Here is a tiny trained network, its code and every weight. The questions are about switching its units off for an input and a class, where a switched-off unit gives its printed mean instead of its output.

import numpy as np


def w(rows, s, z=0):
    codes = np.array(rows[::2]) - 128.0
    scale = np.full(codes.shape[1], s)
    scale[-1] = z or s
    return codes * scale


def norm(h):
    return h / np.sqrt((h * h).mean(-1, keepdims=True) + 1e-5)


def f(y):
    return y / 2 * (1 + np.tanh(0.7978845608 * (y + 0.044715 * y**3)))


def log_softmax(a):
    a = a - a.max(-1, keepdims=True)
    return a - np.log(np.exp(a).sum(-1, keepdims=True))


def net(x, mask):
    res = np.array(x, float).reshape(1, 8) / 4 @ E
    u = 0
    for l in range(2):
        y = f(norm(res) @ A[l][:, :-1].T + A[l][:, -1])
        res = res + np.where(mask[u : u + 11], y, B[l][:, -1]) @ B[l][:, :-1]
        u += 11
    return log_softmax(norm(res)[-1] @ U[:, :-1].T + U[:, -1])


A, B = {}, {}
E = w([
[88,120,172,64],'x0',
[254,193,84,85],'x1',
[107,227,199,100],'x2',
[106,93,142,114],'x3',
[160,106,157,233],'x4',
[152,67,147,97],'x5',
[66,132,117,226],'x6',
[92,146,36,126],'x7',
],0.0063)
A[0] = w([
[177,199,157,80,97],'L0N1',
[139,159,103,201,40],'L0N2',
[162,111,138,124,140],'L0N3',
[158,109,128,36,161],'L0N4',
[182,91,164,117,144],'L0N5',
[165,166,180,155,135],'L0N6',
[85,136,110,35,29],'L0N7',
[117,193,12,136,49],'L0N8',
[137,127,56,157,3],'L0N9',
[71,133,166,51,150],'L0N10',
[89,54,190,90,155],'L0N11',
],0.011,0.0024)
B[0] = w([
[93,81,126,171,252],'L0N1',
[150,103,97,47,162],'L0N2',
[166,88,134,69,149],'L0N3',
[122,39,111,65,225],'L0N4',
[179,106,128,49,185],'L0N5',
[206,115,247,118,206],'L0N6',
[173,209,153,1,189],'L0N7',
[230,234,94,126,220],'L0N8',
[74,253,112,165,143],'L0N9',
[39,180,155,46,229],'L0N10',
[83,134,62,133,221],'L0N11',
],0.0062,0.0041)
A[1] = w([
[124,117,119,79,18],'L1N1',
[32,138,109,164,146],'L1N2',
[96,119,105,140,140],'L1N3',
[192,220,171,140,72],'L1N4',
[174,167,181,128,84],'L1N5',
[72,137,221,121,68],'L1N6',
[110,139,128,97,136],'L1N7',
[189,150,222,83,253],'L1N8',
[103,39,121,255,79],'L1N9',
[79,134,167,75,129],'L1N10',
[51,195,93,129,79],'L1N11',
],0.01,0.0024)
B[1] = w([
[153,146,124,10,132],'L1N1',
[129,94,139,172,169],'L1N2',
[145,113,125,202,131],'L1N3',
[109,168,181,190,187],'L1N4',
[146,68,189,62,162],'L1N5',
[106,254,146,160,174],'L1N6',
[30,161,130,176,145],'L1N7',
[79,47,142,159,254],'L1N8',
[53,94,94,108,175],'L1N9',
[90,186,106,116,179],'L1N10',
[219,55,192,131,168],'L1N11',
],0.0065,0.0064)
U = w([
[207,58,87,64,69],'0',
[205,214,44,159,185],'1',
[50,184,197,151,3],'2',
[97,171,126,8,214],'3',
[131,166,209,164,95],'4',
[186,93,230,142,50],'5',
[79,106,140,92,144],'6',
[74,59,76,202,184],'7',
],0.016,0.0035)

Each question gives the input, the list of numbers given to net, and the class t.
The units are the neurons (one row each of A and B). Each row of codes is followed by its name. A weight is (code - 128) times the scale printed after its matrix; where a second scale follows, it is the last column's (A, B and U).
mask holds one flag per neuron, layer by layer. A switched-off neuron (its flag False) gives its mean, the last column of its row in B, instead of its output. The means were averaged over made-up inputs and are rounded, as every weight is.
A unit's drop is (log p(t) with every unit on - log p(t) with that unit switched off) / (log p(t) with every unit on - log p(t) with every unit switched off).
The circuit of an input: a set's keep is (log p(t) with only the set's units on - log p(t) with every unit switched off) / (log p(t) with every unit on - log p(t) with every unit switched off). Starting from the 12 units with the biggest drops (on a tie, the unit counted first), units are removed one at a time, each time the one whose removal leaves the highest keep (on an exact tie, the one counted first), for as long as the keep stays at least 0.8.
circuit, biggest first: the units of the circuit, biggest drop first
unit that matters most: the unit with the biggest drop
k most important neurons: the k neurons with the biggest drops, biggest first
k most important neurons of layer l: the k neurons of layer l with the biggest drops, biggest first
drop of u: that unit's drop, to one decimal
input [-7,1,-6,2,6,1,-1,4], class 1: unit that matters most : L1N8
input [4,-4,4,-4,3,2,-4,-7], class 2: circuit, biggest first : (L1N6 L0N11)
input [3,-3,-2,-4,3,-1,3,-4], class 7: circuit, biggest first : (L0N10 L1N9)
input [-3,4,-5,8,2,6,2,6], class 1: circuit, biggest first : (L1N8 L0N9)
input [-2,-1,-1,-3,4,-3,8,5], class 1: circuit, biggest first : (L0N8 L1N8)
input [-3,-2,7,-1,1,-3,0,5], class 4: 3 most important neurons : (L1N11 L1N4 L0N11)
input [-7,-3,-5,-5,-5,3,3,4], class 1: 2 most important neurons : (L0N8 L1N8)
input [-7,-4,7,-3,-5,-6,-7,-5], class 2: 2 most important neurons of layer 1 : (L1N6 L1N8)
input [1,-5,-3,-8,1,-4,-1,6], class 1: 2 most important neurons : (L0N8 L1N8)
input [4,-2,5,-8,-2,-7,-1,4], class 4: 3 most important neurons of layer 1 : (L1N11 L1N4 L1N9)
input [-2,-3,0,-6,-2,-8,4,1], class 1: drop of L0N8 : 0.4
input [-5,6,6,2,4,-1,5,-4], class 5: drop of L0N6 : 0.2
input [2,-3,-1,2,3,2,-8,-4], class 3: drop of L1N10 : 0.1
input [-4,4,6,3,0,0,-4,-3], class 5: drop of L1N6 : 0.0
input [-3,-4,-5,-5,3,-6,-2,5], class 1: circuit, biggest first : (L0N8)
